Below is a small trained network, with its code and all its weights. Each question gives an input and a class and asks what happens when units are switched off, that is, made to give their printed mean instead of their output.

import numpy as np


def w(rows, s, z=0):
    codes = np.array(rows[::2]) - 128.0
    scale = np.full(codes.shape[1], s)
    scale[-1] = z or s
    return codes * scale


def f(y):
    return y / 2 * (1 + np.tanh(0.7978845608 * (y + 0.044715 * y**3)))


def log_softmax(a):
    a = a - a.max(-1, keepdims=True)
    return a - np.log(np.exp(a).sum(-1, keepdims=True))


def net(x, mask):
    res = np.array(x, float).reshape(1, 4) / 4 @ E
    y = f(res @ A[0][:, :-1].T + A[0][:, -1])
    res = res + np.where(mask, y, B[0][:, -1]) @ B[0][:, :-1]
    return log_softmax(res[-1] @ U[:, :-1].T + U[:, -1])


A, B = {}, {}
E = w([
[174,255,143],'x0',
[163,115,12],'x1',
[177,86,121],'x2',
[34,174,67],'x3',
],0.0093)
A[0] = w([
[182,3,103,200],'n1',
[72,127,213,190],'n2',
[224,182,144,190],'n3',
[123,142,204,251],'n4',
[53,158,110,142],'n5',
[248,168,150,218],'n6',
[209,189,136,207],'n7',
[66,129,154,210],'n8',
[115,134,33,255],'n9',
[54,170,103,184],'n10',
[94,210,49,233],'n11',
],0.013,0.0042)
B[0] = w([
[162,2,127,245],'n1',
[64,114,214,207],'n2',
[240,178,127,214],'n3',
[141,154,254,206],'n4',
[94,178,138,182],'n5',
[254,136,156,231],'n6',
[240,205,101,212],'n7',
[32,125,175,180],'n8',
[81,91,25,213],'n9',
[46,195,102,196],'n10',
[89,180,24,229],'n11',
],0.0093,0.011)
U = w([
[66,225,104,226],'0',
[238,182,211,125],'1',
[204,176,83,3],'2',
[92,139,251,111],'3',
[157,24,106,220],'4',
],0.011,0.0025)

Each question gives the input, the list of numbers given to net, and the class t.
The units are the neurons (one row each of A and B). Each row of codes is followed by its name. A weight is (code - 128) times the scale printed after its matrix; where a second scale follows, it is the last column's (A, B and U).
mask holds one flag per neuron, in row order. A switched-off neuron (its flag False) gives its mean, the last column of its row in B, instead of its output. The means were averaged over made-up inputs and are rounded, as every weight is.
A unit's drop is (log p(t) with every unit on - log p(t) with that unit switched off) / (log p(t) with every unit on - log p(t) with every unit switched off).
The circuit of an input: a set's keep is (log p(t) with only the set's units on - log p(t) with every unit switched off) / (log p(t) with every unit on - log p(t) with every unit switched off). Starting from all 11 units, units are removed one at a time, each time the one whose removal leaves the highest keep (on an exact tie, the one counted first), for as long as the keep stays at least 0.8.
units of the circuit, in order: the units of the circuit, biggest drop first
unit that matters most: the unit with the biggest drop
top k neurons: the k neurons with the biggest drops, biggest first
drop when u is switched off: that unit's drop, to one decimal
input [-7,-1,-3,4], class 0: top 2 neurons -> (n4, n10)
input [0,5,1,-3], class 4: unit that matters most -> n1
input [1,2,0,1], class 0: units of the circuit, in order -> (n1, n6)
input [0,5,3,-5], class 4: top 3 neurons -> (n1, n4, n5)
input [8,2,-2,3], class 2: top 2 neurons -> (n7, n3)
input [-3,-5,1,-6], class 3: units of the circuit, in order -> (n7, n2)
input [-1,3,3,3], class 4: units of the circuit, in order -> (n7, n9)
input [3,-8,2,1], class 3: top 2 neurons -> (n2, n8)
input [2,-4,3,3], class 3: top 2 neurons -> (n9, n11)
input [-5,3,-2,4], class 0: units of the circuit, in order -> (n10, n6)
input [-3,-2,0,0], class 3: top 2 neurons -> (n9, n11)
input [2,-5,-3,3], class 3: top 3 neurons -> (n2, n4, n9)
input [-2,0,-2,-3], class 4: top 2 neurons -> (n7, n3)
input [7,8,7,8], class 0: unit that matters most -> n11
input [4,5,6,6], class 0: drop when n1 is switched off -> 0.2
input [-3,4,-5,-8], class 4: drop when n2 is switched off -> 0.0
input [-3,-2,3,0], class 4: drop when n10 is switched off -> 0.2
